Each name stands for a flat space through zero: a line, a plane or more. A row that begins with a name and a colon came from that space; any other row is followed by the name of the space it lies nearest, among the names in its block.
q395-q93: [ 12   4 -48  -6 -10  -8 -14  -4  -3  -3 -16 -32  35 -21   1  -7  -7   1
   0   7  -3  16 -15 -12]
q610-q421: [  5  -7  13 -22  -3  -7  14  -5  14  18 -10  -9 -19  16  12  11  11 -10
 -27  -2 -23   1  -6 -10]
q481-q867: [ 10   1  30  16   8 -20 -18 -10  36 -27 -29 -13 -24   4  -8  -4  -1   3
  10  26 -18  11   8  -1]
q503-q405: [ 20   5  -6 -11  -6  16  23  -8 -35  27  11 -17  -8  33   6   1  27   4
  16 -39  -7   4 -10  23]
q610-q421: [ 18  -2 -12   6  -9  -9   8 -12 -31  16   4 -10  21  18 -17   2   8  22
  15  -6  16 -17   2   4]
q610-q421: [ 29  -2   5  14   6 -11 -22 -37  13 -28 -37 -43 -26   8  20  -8   3  -5
  29  -6 -23  41  -7  23]
q481-q867: [-35  -4 -12 -16 -20  12   8  43  47   7  20  12   5  -5 -59 -20  20 -22
  10  14   5 -13  18 -17]
q871-q998: [ -8   9  14  32   2 -14 -25  18  34 -34  -7   7   7 -13 -51 -18  -5  15
  32  42  12 -10  23  -6]
q481-q867: [-11  16  -6  -9   4  22  -6  26  26 -13  -1  -6 -15 -15   7 -13   7 -21
   4  -6 -25  28 -10   5]
q871-q998: [-12   9  14   0   3  -6   1  26  15   1   3  20   6 -10 -13   4  -5   8
 -22  26  -4 -19   4 -22]
q871-q998: [ -5 -15 -33 -11  -2  14  -6 -21 -11  -5   1 -10   4 -17  34  -3 -13 -25
   0 -28   8  28 -11  12]
q610-q421: [ 28   0  -6   0  -3 -13  -4 -22  -5   0 -23 -34  -2  13   8   1   8   7
   9  -4 -15  15 -10   6]
q395-q93: [-10  17  -7 -17  -3  29  25  33 -23  28  31  16   4   7  -1   1  17  -1
  -7 -24  -3 -11  -8   4]
q481-q867: [-17 -22  34  -7   4 -21  -4  -8  46 -10 -15  15 -25  -4   2   9 -12 -17
 -30  28  -7  -6  14 -21]
q503-q405: [  5 -27  22   7 -14 -27   0 -23  32  -2 -14 -13 -15  29 -45  -5  16   0
  24  18   9 -13  26  -2]
q610-q421: [ 10  16 -19   4   3  -4 -16   6   3 -14 -16 -18  14 -19   8  -5  -7   6
   0  12 -13  16 -13  -6]
q871-q998: [  1  -2  11 -11   2  -6   1  -1  18   1 -12  -5 -15   2  12   6   1  -9
 -19   6 -19   7  -5  -9]
q481-q867: [  3  20  13  -7  13  16  12  15 -21  11   9  11 -11   3  30  10   2   5
 -20 -15 -19   2 -16   5]
q610-q421: [ 21   7 -32 -13  -4  -1  -8 -10  -2   0 -22 -41   7  -7  22  -4   4  -7
  -1 -10 -24  32 -23   1]
q395-q93: [ -5  14  27  15   4 -10  -1  25  13  -5   3  19   2   2 -33   0   3  21
   1  32   1 -26  14 -13]
q481-q867: [  9  14  -4  -2   7  13   9   3 -33  11   9   2   4   2  25   7   0   9
  -7 -19  -4   2 -14   9]
q503-q405: [ -3  43  -8 -15  12  50  22  45 -37  20  31  12  -7  -1  32  -1  17  -1
  -6 -42 -26  14 -28  20]
q503-q405: [ -1  22  -9  18   4  57   1  12 -24 -15  30  -7 -25  15  -4 -31  28 -12
  80 -61   4  37  -1  65]
q610-q421: [ 16   7  -1   9   3 -10 -12  -9   3 -12 -19 -19   1  -1   3  -2  -2   8
   7   9 -11  11  -5   1]
q395-q93: [ 18 -13 -39   6 -21 -13  -2 -23 -21   9  -2 -28  34  11 -32  -9   8  13
  33  -4  27  -7   6   4]
q395-q93: [ -1 -29  -2   0  -2  -7 -10 -38  14 -14 -13 -12 -17   0  16  -2  -9 -22
   9 -11   8  21   6  11]
q871-q998: [  5 -18  -1  22   2  -7 -23 -36  11 -32 -15 -15 -12  -2   0 -12 -10  -9
  39  -4  16  23  12  23]
q395-q93: [-13 -23 -17  -3 -14  -1  -4 -12  17  -4   3  -5   3  -1 -21 -11   1 -18
  18  -4  19   4  13   2]
q503-q405: [-20   4 -10   8   1  13 -20  16  33 -30   0   1  -3 -25 -13 -20  -6 -19
  21   8   1  21   6   4]
q503-q405: [  3 -24 -17  -2 -17 -13 -11 -22  30  -9 -16 -29  -2   6 -27 -15   9 -17
  28   3   6  14  12   3]
q481-q867: [ 18  24  46  19  10 -12   2  15  10  -5 -11  -1 -21  25 -23   1  18  29
  11  22 -23 -14   7   1]
q395-q93: [  0  13   6  14   3 -22 -21  18  30 -21 -19  -1  14 -20 -23  -4 -11  15
  -7  47  -8  -8   5 -25]
q481-q867: [ 14  18   8   6  13   7  -6   0  -7 -11 -11 -10 -13  -2  26   1  -1   4
   2  -8 -21  20 -14  12]
q871-q998: [-19  -3 -13 -14   3  10   8  10 -16  13  18  26  15 -21  24  12 -18  -8
 -35  -5  11 -10  -7 -13]
q503-q405: [  1   7  52  13   8  -2  16  11  -3   9  12  26 -24  31 -21   7  15  20
   5   6   0 -30  17   6]
q395-q93: [-12  -7  20   0   7  -1  -6  -2  24 -14  -6  10 -21  -7  10   1  -8 -14
  -9   7  -6   8   5  -1]
q871-q998: [-13  21 -48   1 -10  26   4  38 -32  12  34  12  48 -21 -24 -14   1  11
  16 -10  25 -12  -5  -1]
q503-q405: [  3  14   5  -4   7  10  11  11 -24  12  10  11   1   2  18   9   0   9
 -15 -10  -6  -6 -10   2]
q610-q421: [-11   0   6  -5  -1   1   9  14   0  10  12  19   5  -1  -8   5  -1   3
 -14   7   6 -18   5 -11]
q871-q998: [ -9 -10  10 -13   7   2  16  -7 -25  20  14  28   0  -1  33  22 -15  -1
 -40 -10  10 -17  -4  -8]
[  6   1  -9 -20  -1   1   0  -2  14   4 -15 -21  -9  -3  22   2   4 -16
 -18  -5 -27  22 -16  -6]	q610-q421
[  5  -5  31  14  11  -8 -15 -17  27 -27 -21  -7 -34   5  10  -3  -3  -7
  12   7 -14  19   6  12]	q610-q421
[-15 -18  13   8   2  17   1 -16   2 -11  15  14 -25   9   2  -8   1 -19
  28 -25  20   9  15  28]	q610-q421
[ -6 -22 -18 -35 -15  19  29 -11 -13  35  19  -6  -9  21  14   4  19 -28
  -9 -43   2   5  -6   9]	q610-q421
[  8   5  51  23  15 -17  -3  -5   5 -12  -9  17 -21  15  -4  10  -4  22
  -1  22  -3 -18  13   1]	q395-q93
[-50 -37   7 -21  -2  19  -7  -5  63 -21   6  19 -40 -21  12 -11 -10 -65
  -7 -11   4  28  15   3]	q395-q93
[-23  10 -41   0   0  28 -26  22  29 -33   1 -10   6 -43   3 -28  -9 -32
  24  -7  -4  43  -8   9]	q503-q405
[ 34   3  -4 -15  -8   8  27 -19 -39  35   2 -32 -13  46  12   6  34   7
  13 -44 -17   7 -15  24]	q871-q998
[ 10  14  51   4   5 -18  21  19  -1  22   2  19 -11  32 -25  16  16  32
 -20  26 -13 -43  10 -17]	q871-q998
[-12  38  15   8  26  30   5  39 -35  -1  25  41   1 -21  38  10 -15  14
 -24  -9  -7  -5 -16   5]	q503-q405
[ 12   7   4  13   5 -10 -13  -5   4 -15 -16 -11   1  -4   0  -2  -4  10
   8  13  -7   7  -1   1]	q610-q421
[ 11   3 -10 -26  -3  18  41  -2 -67  54  30  11  10  26  32  23  13  10
 -29 -45   4 -20 -18   7]	q871-q998
[-12 -11 -22  15   1  12  -5 -14 -36  -6  23  21  23 -15   7  -2 -21   2
  16 -18  44  -6   7  15]	q871-q998
[-12 -26  -8  11 -24 -26 -16  -4  53 -16 -10 -13  12   3 -78 -23   9  -6
  39  37  24 -14  34 -14]	q481-q867
[ -8  -1  23  -6   4  -3   8   8  10   7   2  16 -13   4   4   9   0  -1
 -22   8  -7 -12   3 -10]	q481-q867
[ 14 -26  23  30  -1 -24  -8 -46 -11 -13  -8  -1  -7  25 -19   1  -4  16
  36   3  33 -14  25  19]	q503-q405
[-18 -18  10   0   9 -10 -20 -13  36 -27 -17  10 -14 -27  22   3 -27 -23
 -21  19  -1  15   4 -11]	q871-q998
[  5   9 -14   7   0  30   1  -1 -21  -5  14 -11  -9   9   4 -16  14  -7
  43 -39   3  23  -5  37]	q503-q405
[-15  -9  12   3   2  -5 -10   2  33 -17  -6   8 -12 -11  -7  -4  -8 -13
  -2  17   0   3  10  -7]	q395-q93
[  7   1  -8   7  -7  -6   9   0 -29  16  13   5  25  11 -22   3   4  23
   8   1  22 -26   6  -2]	q610-q421
[-10   2  24  17  11  -1 -13   4  18 -23  -2  16 -14  -9  -3  -3 -10   0
   7  15   3   0  11   3]	q610-q421

Each name stands for a flat space through zero: a line, a plane or more. A row that begins with a name and a colon came from that space; any other row is followed by the name of the space it lies nearest, among the names in its block.
q484q568: [ -6 -14  -7  -6 -11 -10   2  20  22   6  19 -10  -3   3   2  -9  34  -9
 -14  26 -12  -3  -6  -6]
q213q554: [ 11  34  21   2  21 -20  -5  17  -7  -2  -8 -21  22 -13  11 -33  11 -26
   0  25   1  -1   1  27]
q729q352: [-12 -11 -24  -3   3   4  53 -14  27 -12 -22   3 -22   1   6 -13  11   6
  21  10   4 -11   7  -1]
q484q568: [ 10  -3   4  -1  -7 -35  -8  -7 -35  11  15  14   1 -11 -15 -35   5 -23
  -1  -9  -9 -12 -10  -3]
q234q26: [ 12  -2 -24  22  11   5  -6   4  10 -19 -28 -10  -1  21 -18 -19  25  10
   8  13   3  13  12 -15]
q523q759: [  3   7   0  16  11 -16  -9   9   1 -14   9 -10   6  15   0 -22  31   7
 -14  17  -7  -5   1 -20]
q729q352: [-20 -12 -47  19   3   4  11  25  12 -41   7 -11 -16  12 -15  -5  31   9
  -4  21 -10  28  11   0]
q484q568: [ 23 -47 -21  -2 -38   1 -35   3   1  -1  25 -12  -3  15 -34 -19  25  -2
   0  16  -9  16   0 -30]
q234q26: [ 19  -5   1 -15 -17  -5  -3   1  -9  12 -11  -1   2 -22 -16 -29  -5 -37
  19  10   3  10  -4  30]
q213q554: [  3  -8 -10 -14  -6  -5   6  11   3   9   2 -21   8 -15  -1  -5  -4 -25
  17  14  -4   6   8  25]
q234q26: [  5   1  13  -5   4   8  -2 -12   1   3   5 -13  11   3  14  16 -19  14
   7  -6   5 -10   8  -8]
q213q554: [ 11  -3  17 -14  -9   1   3   6  22  -9  21 -35  12  -4  18 -20  14  -4
   3  39   2  -5   4   1]
q729q352: [ 14   4  27 -12 -10  -6 -22  -8 -23  21  11   6  12 -14   0   0 -22 -15
  -1 -13   2  -5  -9   8]
q213q554: [ 12 -32  -4 -17 -25  29 -18  -8  15  27   0  -8   4   5  -7  38 -24   6
  13 -11   4   8   6  -6]
q484q568: [ -2 -11   1   2  -3  -5 -10   8  14   6  19  -8   3  15   5   7  21  11
 -16  10  -9  -8  -2 -25]
q234q26: [ -3   8   7  12   7 -10 -13   4  -6  -2   8  10   1  11   0  -2  15   9
 -21  -4  -5  -5  -8 -18]
q729q352: [ 22 -22   5 -12   3 -13 -20 -11   9  50   6 -35  32  16   9  22  -9   2
  14  -6  -9 -30  16 -31]
q523q759: [ 14 -18   0  -8 -41  31  11  -8  29 -19 -24  31 -37  -5 -23 -42  28  -7
   1  25  17  21 -23   5]
q729q352: [ -7  -3 -16  -2 -12  25  26   5  24 -27 -20   7 -24  -7  -6 -13  11  -2
   9  20  11  22  -2  22]
q729q352: [  1 -25 -24   5 -31  21 -19  12  -3 -41  25  -2 -17   2 -27 -10  11   6
  -4  16   0  40   0   0]
q234q26: [ 26  -3  30 -18 -17  -3 -21 -14 -16  21  10  -7  16 -14   0 -11 -21 -16
  10  -3   6  -8  -4   5]
q213q554: [ -1 -12 -15  -4  -4   4  -1  12  26  40 -33  18  -9   7 -13  13  19 -14
  -4  -3  -5   1 -10   2]
q523q759: [ -6 -24  -5 -17 -30  14  -9  -3 -12   5  27  10  -9 -13 -10  24 -27  -4
   2 -16  -2  14  -5  11]
q523q759: [  4  10   5  10  -5  14  -4 -15 -13  -6 -32  44 -20  -1 -20  -9  -6   3
  -4 -23  13  11 -16   2]
q213q554: [ -6 -28   3  -8 -25  24  11  -5  45 -16  28  -7 -17  20  15   8  26  34
 -16  25   1  -7  -6 -38]
q213q554: [  6  22  29   9  10  29 -35  12  20   6 -13  -2  14  19  13  34   1  23
 -26   1  10   9  -6  -9]
q213q554: [ -5 -12 -27  -2  -6   5   3   0 -15   2 -11   8  -8 -10 -19  11 -20 -12
  18 -17  -1  17   7  20]
q234q26: [  5 -45  -2 -38 -54  14   7 -11   7  18  29   6 -16 -23  -9   2 -18 -20
  15   3   0   4 -11  13]
q729q352: [-15 -17 -38 -12  12 -14  39  -1   7  27 -17 -13   1 -10   2  18 -15 -18
  33 -10 -10 -13  20  18]
q523q759: [ 12   6  29  -6  -5  -7 -29 -15 -32  30   6  20  12  -7  -3  14 -30  -6
  -7 -33   2 -11 -12  -3]
q484q568: [-14  -8 -27   1  -2  -4  15   5 -14 -20   9  -1 -10 -11 -10  -3  -8  -8
  12  -2  -5  15   8  18]
q484q568: [ -3  11  28   3  -1  28 -18 -18  -8   0   2  23  -2   8  10  42 -33  32
 -16 -33  13   0  -8 -14]
q234q26: [ 23   3  14  19  12  -9 -31 -11  -5  -1   2 -13  18  28  -1 -11  16  24
 -10   0   0 -14   5 -45]
q729q352: [ 18 -12   2 -32 -27  28   7   6  27  22 -28 -13   0 -26  -5  -3 -14 -36
  29  22  13  19   0  48]
q213q554: [ -3 -20 -33  -4 -20 -10  41  -5  -6 -49  14  -6 -25 -20 -17 -60  16 -17
  27  29   0  13   7  18]
q484q568: [-23 -15 -36  -2   1   3   4  23   6  17  -1   2  -6  -1  -9  37  -3 -10
   0 -10 -14  15   6  16]
q484q568: [ 20 -18  21 -10 -33   6 -32  -6  -1  15  16  16  -4   2 -14 -11   9  -4
 -16   2   1   2 -21 -17]
q523q759: [ -8 -28 -53   1  -9  -5  24  -6 -12   5 -27  22 -25  -8 -36  -8  -4 -19
  28 -19  -6  13   6  14]
q729q352: [  3  11  21 -22 -13  -4  33 -14  -5   3 -13  20 -13 -35   6 -35 -13 -31
  16   5  12  -8 -15  37]
q523q759: [ -9 -14 -15   5   0 -16 -14   5 -25 -12  45 -18  10   4  -2  14  -9   9
  -4  -8 -15   2  12 -14]
q234q26: [  5  10  -1  -5   3   8  21 -10  -5 -14 -21  -5  -2 -17   1 -16 -19 -11
  26   3  13   7   9  28]
q523q759: [-17 -28 -20 -17 -23   7   0  20  10   4  35 -12  -6  -8  -1  25  -2  -8
  -3   9 -12  15   1  12]
q523q759: [  1   6  12   3   1   4  -6   3   4 -15  15 -11   5   5  10  -1   5  12
  -9  11   2   0   1  -8]
q234q26: [ -7 -18   5 -18 -13  -9  -4   6   7  32  29  -5   6  -3  10  23  -2  -7
 -10  -3 -13 -15  -5  -7]
q213q554: [  4 -18 -14  -8 -10 -16  15 -11  -9  10   0   4  -6  -9 -11 -20   0 -16
  17  -3  -5 -10   1   0]
q234q26: [-23  -6 -19  -4 -14 -21  44   0  -9 -21   9  35 -36 -22 -11 -41  21 -21
  -2   6  -6   0 -18  18]
q729q352: [ -3  -8  -6   5   7 -18  23 -16   3  -6   7  -2  -5  10   7 -16  13  13
   4   1  -5 -25   4 -27]
q484q568: [-10  -1 -10   0  -1  -4  -3  -2 -26   9  -1  20  -5 -10 -12  16 -24  -9
   3 -29  -3   7  -2  14]
q484q568: [-13  13  10   4   1  46  14 -12  11 -47   1  -1 -12   2  19  29 -30  40
   1  -4  21  18   7   5]
q523q759: [ 15  18  47  -5  -5   5 -27  -6  -3  15   4  13  10   0  11   0  -4   2
 -22  -3   9 -10 -19  -7]
[ -6 -13   1 -18 -27  38  17  -1  26 -21   6  -2 -18 -11   7  10 -11   7
   7  16  13  19  -2  18]	q523q759
[-30   7 -32   6   3  14  28  44  36 -33  -9  -6 -21  -6   0  -5  38 -11
 -10  40  -4  34  -1  36]	q213q554
[-24   5 -11  12  17 -20   6  -2 -28  -9  24   8   0   2   5  19 -14  13
  -9 -26 -11  -9   5 -10]	q484q568
[ 11   5  11  -4  -5 -11  -6  -3 -13   5   0   4   3 -10  -5 -22   0 -16
   2   2   1  -3  -6   8]	q234q26
[  1  22  32  -1   4  -2 -44  20 -15  29  10   9  20  -3   5  29 -10 -10
 -30 -14  -4   5 -15  10]	q234q26
[  1 -32  -7 -13 -25  26  -1   2  42  21  -2  -1 -11  14  -1  24  14  11
  -4  10   0   1  -5 -19]	q213q554
[  2  15   8  -3  12  12 -13  17  13  23 -24  -8  15  -1   6  24  -7  -9
  -2   1   3   8   2  20]	q729q352
[ 38  -2  18  -4 -11  -3  10 -28  12   1 -33   2  -3   0  -8 -64  21 -10
  21  22  16 -16  -6 -12]	q523q759
[  9  10  28  -4 -12  13  -4 -17 -11 -15   3  16  -6  -8   3 -10 -16   7
  -3  -6  14   1 -11   2]	q484q568
[ -5  15   7   4  12   0   8   1   5   0 -12   7  -1   1   8   1   3   3
  -5  -1   3  -5  -3   3]	q729q352
[  5   2   1  -1   3  13  17 -24  -9 -22  -6  -9   0  -5   6   0 -31  14
  25  -9  13  -1  15   3]	q523q759
[ -6 -30  -4 -16 -18   8  24 -23  14  -2  27  -8  -9   3  14  14 -12  21
  11  -2   0 -18   6 -23]	q234q26
[-17  41  32  -3  30  -8  19   0   1  24 -18  19   6 -10  31  20 -14  -4
 -14 -17   4 -24 -12  17]	q484q568
[-14 -25   5 -15 -26  27 -22   9  16  19  32   6  -5   7   5  57 -13  16
 -23 -12  -5   9 -10 -11]	q234q26
[  2  32  12  19  31  -8  17 -35 -43 -41  -7   1   7  -4  11 -16 -38  23
  21 -26  15 -11  17  -2]	q484q568
[  1  -6  -2   5  -2  16  -9  -5   3 -12   5  -5   0  11   0  15  -7  21
  -1  -4   4   6   6 -14]	q484q568
[-12   8  17  -7  -4 -15  13   8   5  -4  24   7  -6  -9  15 -17  19  -8
 -19  16  -6 -12 -16   3]	q484q568
[ 14  22   8  11  13  -8 -15  -9 -38 -11 -16   7   9 -10 -13 -19 -21 -10
  11 -16   8   8   4  15]	q213q554
[ 13 -14   3   9  -9  13 -41   3   2  -4  18 -13  10  23  -8  16   7  23
 -14   2  -2  10   3 -32]	q729q352
[ -2   2   5   6   0   4 -21  -2 -17   2   9   9   3   5  -5  20 -15  10
 -10 -20  -1   5  -2  -8]	q729q352
[ -7   8 -25  14  10  -7  -3  28   4  -2 -23   7  -6   2 -18 -11  28 -17
  -7  10  -7  20  -2  17]	q234q26
[ -4   9 -10  14   9   5  12   6  14 -22 -20   6 -12   9  -3 -16  24   8
  -4  13   4   7  -1  -2]	q523q759

Rows lie near named flat spaces through zero. A row that begins with a name and a colon came from that space; any other row is followed by the name of its block's space that it lies nearest.
q510q599: [-53  -3 -48  -1 -28  33   8 -20  42 -38  -6  -2 -19  50 -11   1  19   0
   5  36 -16 -25 -32 -30]
q77q54: [-16   1  11 -34  10   3  -8  -6   0  15  -2   9  14  -2  17  -6   2  -9
  15  12 -25  25 -23   2]
q794q399: [  4  25  -3  26  16 -13  -4  18  -5  -5 -12  14  -5 -24  -2  10  -7 -19
   5  -6  -2   1  -7 -22]
q587q978: [ 12 -20   8   2   5  -5 -23  -7   9   2  17 -11   7  13  14  -2   1  -2
  -9  -1  14   9   1   1]
q77q54: [ 22  16   7 -14  10   1  -7  -5   6   7  -9 -11  13 -27  19  15  14   6
  10 -10  -4   5   4  14]
q794q399: [  0 -18   5  -9  15  -9  37  -8 -11   5  31 -19  14  16  10   1 -20   3
  -6   0   2   0   3   2]
q794q399: [-15 -24  -9  -9  -9  -3  28 -31  34 -22  -5   7   4  18   1   0  40   3
 -22  12   1 -12  41  37]
q587q978: [ 28  20   2  12   8 -11 -34   3  -8  -7 -28  10 -15 -26 -12   2  11  -3
 -28  -9  22 -14  14  37]
q587q978: [  2  19  20  -4  -9   3   7  27 -24  28 -43  16 -13 -25 -24  12   3  16
  14 -11  -7  14  14  40]
q510q599: [-28   0 -41  16  27   0   0 -26  64 -48   3 -15   2  37  31  35  30 -28
  -8  32  -2 -11 -30 -24]
q510q599: [ -5  -2  18  12 -25   3  25  32 -33  28  -8  15 -10  -9 -30  -8 -20  16
  21 -17  -6  12  19  -7]
q510q599: [  4   4   5   4  16 -10 -13   1   9   0  -2   5   7  -8  14   8   6 -14
   2   0  -2  13  -5  -4]
q77q54: [ -4  17  -5   8  25  -9  26  15 -25   1   3 -10  -6   0  -5  14 -31  -6
  -4   2   0  -7 -23  -3]
q587q978: [-14   9  17 -25 -16  15  33  15  -3  32 -17   8  14 -22   3  11   9  16
  51  -9 -37  30   8  -5]
q77q54: [ 32   3  15  30  13 -18 -34  14   8   2 -20   1  -6 -18   4  22  17  -4
 -12 -16  28  10  22  24]
q794q399: [-11 -39  21 -42 -14   6  52 -18   2  24  30 -11  30  14  16 -11   4  22
  19  -3 -21  20  29  12]
q267q82: [-12  20 -11  -2 -11  31 -13  25 -22  16   5 -26 -14  18  -9   8 -41  16
  35   6 -10   1 -66 -44]
q510q599: [ -9  -8   3 -39  -7   8  15 -17 -17   9  20   0  12   3   2 -28 -14   6
   1   7 -17  -3  -8   2]
q587q978: [-15 -15  -8   2  12 -14   7 -14  -4 -18  16   9  -4  22  -5 -18 -10 -17
 -33  16   8 -13  -3   6]
q77q54: [-13  16 -15   0  -2  -3  19  -5  -7 -15   5  20   2 -16  -7 -20  -8 -15
   1   3 -18 -16  -4 -31]
q587q978: [-34   5  -4   1   7 -14  40   9 -35  -5 -20  31 -23  11 -41 -16 -21 -11
 -31  16  -4 -16   3  35]
q267q82: [ -7 -23   5   2   1  -7  15  -2  -9   3  25  -2   4  19  -1 -13 -17  -2
  -7   2   4   2   4  -9]
q794q399: [ 24  12   9  30 -11  20  10  46 -20  31  -8 -47 -16   5 -12  50 -27  41
  38 -26  18   8 -12  -8]
q587q978: [ -9   5 -13   3   5  -6   5  -8  -2 -18  -4  11  -9   3 -11  -9  -1 -11
 -22  10   3 -18  -1   6]
q267q82: [-13 -14   3  -6 -18  -1  19 -10  14  -4 -11  21   2  -1  -8 -10  26   3
  -3   1  -8   1  36  18]
q510q599: [ 21  23  -3   9 -31  21 -74  10  10   1 -34  11 -18 -24 -11  -6  23   9
  13 -10   8  -2  -6  -7]
q267q82: [-26  19 -14 -20 -15  32   0   8  -4   7 -23 -11 -17  17 -14  12  -5  18
  23  17 -18  -3 -42   3]
q794q399: [-36 -12   0 -41  11  -5  80 -19 -11   3   9   6  16  13   0  -7  -5   2
  -4  17 -30  -1  10  28]
q510q599: [-17   7  -4  22   4   0   8  17  21   0  -4   6   5  -1  12  22   6 -14
  33   0 -17  21 -11 -43]
q794q399: [-16   4   6  -7  -9  -1  36   3  11   7 -18  21   9 -19  -1   7  23   1
  23  -4 -26  14  27   3]
q794q399: [ 14 -29   6  -7  -1  -2 -14 -17   5   0  33 -18  12  18  15 -14  -5   4
 -12  -2  15   0   5  -2]
q267q82: [ 10   5  23  -9  34 -17  -3  12 -15  20 -16  -5   4  -8  10  23  -5  -5
  -7  -1   5  23  -6  45]
q77q54: [-38   3 -21  12  -4   2  21   6 -11 -15   5  17 -15  23 -22 -15 -24 -16
  -3  19 -12 -13 -25 -33]
q267q82: [ -9  17  -7   8  18 -12  14   5  -3 -10 -16  12  -6  -7  -5  10   0 -15
 -10   6  -3  -5  -4  10]
q510q599: [  1  -7  -7  20  10  -7  44   3   3  -8  12 -21   0  14   0  24  -7   6
  -5  -4  11 -11  14   0]
q510q599: [  0 -12  12 -44  27 -15   4 -28 -13   4  25   2  23  -1  22 -25 -10 -14
 -22  12  -9   5  -8  24]
q587q978: [-22 -24   3   2 -13   7 -16   4   6   4 -14   2 -19  41 -16   2   6   7
 -12  17  12   9  -5  29]
q794q399: [  7  13  -3   3  -7   9 -47   6  -5   0 -10   5 -12  -5  -6 -10  -4  -3
   0   1   6  -2 -22  -9]
q587q978: [ 17 -15  14   4  12 -12 -11   1  -9   8  19  -9   7   4   9  -3 -12  -3
 -11  -7  15   8   4   4]
q267q82: [ 13 -12  14   7   5 -16   1  -2   2   3   7   9  10 -12   7  -5   7  -6
  -7 -11   7   9  28   6]
q77q54: [  5   8 -19  22  -5  11  18   8   1 -11  -3 -28 -17  15 -13  25  -7  18
  -2  -3  17 -24  -4   0]
q77q54: [ 20 -19  23 -17  -2   4 -27  -5  13  20  -4 -16  11   3  18  12  21  17
   5  -7  10  23  13  36]
q267q82: [ 24   7  -2   8  24 -18 -17 -13  10 -17   2  -3   6 -16  16   6  11 -15
 -25  -4  16 -10  10  13]
q267q82: [ -7 -28  25 -37 -13  14   1  -3  -4  32  -3 -13   6  24   2   2   5  27
  10   5  -4  26   3  45]
q77q54: [-47  14 -10 -20  -5   7 -28  -7  22  -7 -21  48   3  -4   6 -22  20 -35
  21  28 -43  22 -35 -33]
[-36   1   1 -30 -14  28  18  12 -12  22 -22  -8 -13  29 -17  11  -9  23
  23  19 -21  12 -33  23]	q267q82
[ 33 -16  13   4  -7  -5   0  -6  -2   6  12 -15   7  -8   3  -1   7  18
 -11 -20  22  -6  38  21]	q77q54
[ -2 -15  33 -16  23  -7   7  22 -33  41   6 -17   5  18   5  14 -34   8
   8   1   2  36 -22  30]	q267q82
[ 29  24 -12  12  11  -5 -32 -10  18 -21  -8  -3   2 -29  14   8  19 -11
 -11  -8  11 -16   3  -5]	q267q82
[  5 -44   9 -15 -37  30 -30 -13  35  13  -1 -33  -4  45   6  13  34  41
   7   3  19  13  16  36]	q77q54
[  2   0  12   5   3  -8   5  12 -11  12  -2   8   2  -9  -3   0  -7  -2
   6  -7  -2  12   7   0]	q510q599
[-20  -5  -4  30  -6  -7  -2  16   2 -10 -27  21 -27  20 -29   7   7  -7
 -18  10  13  -2   9  20]	q510q599
[ 18 -20  11  -7   8 -10 -11 -17   8  -1  15  -8  12   2  15  -5  10   0
 -18  -4  14   3  20  22]	q267q82
[ -8  -3 -27  -1 -47  33 -11 -16  22 -18  12  -5  -6  11  -9 -22  12  17
  16   2  -7 -25  -2 -45]	q267q82
[-41  16 -20   9   2   3  39  13 -13 -10 -12  15 -18  15 -25   3 -20 -10
   3  18 -18 -11 -25 -15]	q267q82
[ -1 -44  18 -31 -28  10  14 -25  25  14  21  -3  25  12  17 -16  30  21
  14  -5 -10  19  42  11]	q794q399
[ -8   1  25 -14  10 -12  -4  13 -16  26   2  25  17 -22  11 -13 -10 -17
  23  -4 -24  36  -7 -17]	q510q599
[16  2  0  4 -5  4 -9 -2 11 -1 -7 -9  0 -8  4 11 15  9  1 -8  8 -3 12  9]	q77q54
[-15  14  -1 -20  11 -14  36 -11 -11  -6  -5  30  11 -26  -3 -19   2 -17
  -8   4 -25  -6  14   8]	q587q978
[  5  29 -13 -11  10  11  18  -1   0  -3  -7 -18   4 -16   8  21  -2   7
  15  -1 -12 -11 -18  -4]	q77q54
[ -6 -25  14  17  -6  -1 -46  11  20   7 -17   7 -14  29  -2  10  19  -2
  -6   8  18  26   1  21]	q77q54
